[[-1.115  1.382  1.153 -1.590]
 [-1.273  1.209  1.133 -1.484]
 [-1.025  1.479  1.189 -1.694]]	-1.590

[ 1.276 -0.431 -1.000  1.676 -0.504 -0.297]	-0.297

[[-0.21  0.14  0.01 -0.03 -0.20]
 [-0.09  0.06 -0.12 -0.07 -0.14]]	-0.20

[-0.15  0.17  0.11 -0.07]	-0.07

[[-0.07 -0.05  0.07  0.04 -0.08]
 [-0.01  0.01 -0.05 -0.16  0.02]
 [ 0.09  0.04 -0.03  0.15  0.06]]	-0.08

[  45.4  -14.5  -71.1 -186.1  145.2]	145.2

[ 0.034 -0.068 -0.044 -0.117  0.120]	0.120

[[-185.3  153.6 -173.0   87.4  161.3  102.3]
 [-118.9  130.3 -114.7   87.4  161.3  203.7]]	102.3

[ -32.574  -70.243  172.446    3.856 -122.054]	-122.054
---
[[-527  275 -263  134 -125  242]
 [ 475  -59  206   69 -244   56]
 [ 644  316  592 -647  676 -853]] -> -263

[[ 427  217  -65 -700]
 [ 776 -143  401  478]
 [ 914  410  161  -17]] -> -65

[[  1 -17 -23 -29  -3  11   0]
 [-25  35  16  22  28 -28   2]
 [ 16 -32 -28  -1   8 -31  26]] -> -23

[[81 25 51 19  9]
 [37 70 28 62 68]
 [53  4 54  2 46]] -> 51

[[78 84 42 84 55 83 78]
 [61 57 74 61 58 61 48]
 [38 55 83 50 60 42 23]] -> 42

[[31 46 28 27 61 83 63]
 [25 13 67 10 51 26 55]
 [37 48  7 25 10 34 21]] -> 28

[[31 79 62 13 43 45 26]
 [50 33 31 82 67 42 45]
 [34 46 85  1 58 47 30]] -> 62

[[3 2 4 3]
 [3 3 2 2]
 [5 2 7 5]] -> 4
---
604,50,-931,-642,389,877,482 -> 877, 604

3,3,3,6,5,8
4,5,5,1,2,1
-> 8, 6

83,187,92,79,8,124,20
148,161,99,54,5,233,110
-> 233, 187

35,434,-525,-244,338,608
-428,72,-241,337,-207,-508
-230,-68,-495,335,-204,58
-> 608, 434

-714,34,-138,173,-706,212,-228
628,-203,-198,-395,657,-616,213
-251,-384,-233,-424,-418,-120,-400
-> 657, 628

51,159,-112,342,510
-461,22,-15,-695,156
408,-264,-373,-278,-529
-> 510, 408

527,236,425,587
399,319,449,437
758,330,485,664
-> 758, 664

28,1,227,22
25,3,211,17
-> 227, 211

341,212,763,705 -> 763, 705

221,56,172,145,237,68 -> 237, 221
---
|  0 |  5 |  1 |  1 |
| 51 | 16 |  2 | 54 |
|  5 |  2 | 27 | 18 |
Out: 5

| -13 | -20 |   5 | -11 |  10 |  -7 |
| -56 |   1 |   2 | -12 | -12 |   3 |
Out: 2

| 58 | 31 |  9 | -4 | 11 |
| 42 | 42 | 15 |  0 | 10 |
Out: 42

| -57 |  63 | -62 |  30 |  55 |  16 | -47 | Out: 30

|  17 |  -3 |  19 | -10 |  18 | -17 |
|  31 | -14 |   3 |  41 | -30 | -11 |
| -34 |  39 | -37 |  -6 |   3 | -58 |
Out: -37

| -57 |  20 |  28 | -31 |  17 |
|  -2 | -29 |   8 |  32 | -46 |
| -38 |  23 | -59 |   7 |   3 |
Out: 23

|  27 | -47 | -16 | -17 | -54 |  21 |  -4 | Out: -17

| -16 |  61 | -43 |  24 | -39 | -12 | Out: -43

|   2 |  26 |  22 |  -2 |  25 |
|  21 |  23 |   7 | -34 |  52 |
|  36 |  72 |  43 | -23 |   8 |
Out: 72

| -31 |  19 |  17 | -26 | -17 |  47 |  65 |
| -11 |   6 |   1 |  -6 |   1 |  20 |  18 |
Out: -6
---
(-1.2, 1.6, -1.7, -0.3, 0.7) --> -1.7, 1.6
(15.512, -0.576, -4.098, -17.412, -15.392) --> -4.098, 15.512
(-0.01, 0.17, 0.10, 0.06, -0.12, -0.11, 0.08) --> 0.06, 0.17
(0.702, -1.092, -0.164, 1.766, 1.686) --> -0.164, 1.766
(-6.7, 18.7, 13.1, -17.1, -15.3, 19.6, 2.1) --> -17.1, 19.6
(-1.7, 1.1, -0.5, -0.6, 1.6, -1.9, -0.4) --> -0.6, 1.6
(0.17, -0.19, -0.17, -0.01, -0.08, -0.18, -0.16) --> -0.01, 0.17
(-5.815, 13.577, 12.655, -11.557, -3.338, 12.356, -12.307) --> -11.557, 13.577
(0.03, -0.11, 0.20, 0.13, 0.19, 0.16, 0.01) --> 0.13, 0.20
---
array([[-30,   7, -28, -23,   6, -33],
       [ 50,  43, -10,  -8,  54,  53],
       [ 53,   0, -34, -29,  -7,  58]])
6

array([-11,  58, -22,  37])
-22

array([ -3,  60, -29, -16, -56])
-16

array([[ -6,  14, -52, -45, -65, -33],
       [ -9,  10, -43, -28,   6, -29],
       [ 15,  15, -31, -42, -69, -14]])
-65

array([ 43, -14,  51,  17,  25,  35, -11])
35

array([[-12, -33, -32,   6,   4],
       [ 25,  52,   5, -22, -17],
       [-36,  16,  -8,  52, -28]])
6

array([ 27, -50,   4,  40,  62,  -8, -11])
-8
---
[[58, -22, -28, 71],
 [-34, 0, -11, -40],
 [17, 62, 59, 41]] → 71

[[26, 11, -39, -16, 20, -31],
 [24, 12, -10, 29, 24, 2],
 [-36, 15, -1, 58, -26, -30]] → -31

[[-4, 56, 38, 56, 25, 30],
 [48, -22, -8, 31, -54, -35],
 [68, -17, 18, 36, -24, -40]] → 30

[[-19, 3, 0, 3],
 [-39, 12, 1, 7],
 [-68, -21, -1, 15]] → 3

[[32, 15, -14, 18, 33],
 [38, 18, -6, 3, 1],
 [62, 14, 17, 18, 24]] → 33

[[-53, 20, 25, -35, 6, 7, 49],
 [-53, -35, 49, 64, -50, 45, -52],
 [-53, 25, 14, -38, -17, 16, 6]] → 49

[[-50, 10, -19, -40, 23],
 [-47, -2, -13, -19, -38],
 [-69, -19, -54, -21, -48]] → 23

[[15, -20, -6, -25, -29],
 [-6, -12, -10, -13, 58],
 [10, 24, 13, 25, -59]] → -29
---
| -11 |  12 | -24 | -68 | -33 | -28 | -35 | Out: 12, -68

|   8 |  56 |  55 | -32 |
|   3 | -44 | -38 |  32 |
Out: 56, -44

|  41 |  66 | -11 |  11 |
|   4 |  71 | -59 |  40 |
|  42 | -32 |  17 |  22 |
Out: 71, -59

|  20 |  11 |  25 |  10 |   5 | -35 |
|  16 |  48 |  63 | -49 | -11 |  11 |
|  25 |  44 |  58 | -43 | -16 |  -1 |
Out: 63, -49

|  10 |   9 | -43 |  55 | -20 |   2 |  20 |
|  32 | -10 | -11 |  19 |  14 | -25 |  36 |
| -38 | -52 |  18 | -43 |  -6 |  -4 |  -9 |
Out: 55, -52

| -23 | -33 | -63 |  17 |  44 |  10 |  -8 | Out: 44, -63
---
-2.0,-0.8,-1.1,1.6,0.5,-2.0,0.4
-2.5,-1.6,-0.8,1.0,0.2,-2.0,-0.1
-1.6,0.2,-1.9,-2.1,0.5,0.6,-1.8
yields -0.1

-0.16,-0.13,0.11,0.06,0.00
-0.14,-0.14,0.12,0.04,0.02
yields 0.02

0.5,0.0,-0.8,-0.9,0.8
0.2,0.1,-0.4,-1.8,0.5
1.8,-0.1,-1.8,-1.6,0.3
yields 0.5

-15.14,-15.32,3.49,0.30,15.31,-12.79
-9.47,-12.12,-10.55,-11.41,10.13,-13.21
yields -13.21

0.89,15.54,3.18,6.87,-18.01
10.15,11.85,6.36,10.42,7.50
11.58,8.15,9.54,12.79,18.84
yields 7.50

0.56,-1.46,-0.07,-0.07,-1.45,0.04
-0.10,1.76,-0.88,0.89,-0.62,-0.49
1.42,0.68,0.49,-1.34,1.07,0.18
yields -0.49
---
|  33 |  29 |   8 |  34 | -41 |  14 |  37 |
|  48 | -13 | -35 | -33 |  10 |   8 |  41 |
| -52 | -38 |   2 |  17 |  10 |  -5 | -44 |
out 8

|  24 |  -8 |  66 | -17 |  18 | out 66

| 69 | 31 | -5 | -1 |  4 | out -5

|  7 | 13 | 31 | 51 | 63 | 57 | out 31

|  29 |  52 | -24 |  61 | out -24

| -35 |   0 | -66 | -15 |  58 | -51 | out -66

|  10 |  67 |  13 | -25 | out 13

| 20 | 70 | 67 | 25 | 53 | 48 | out 67
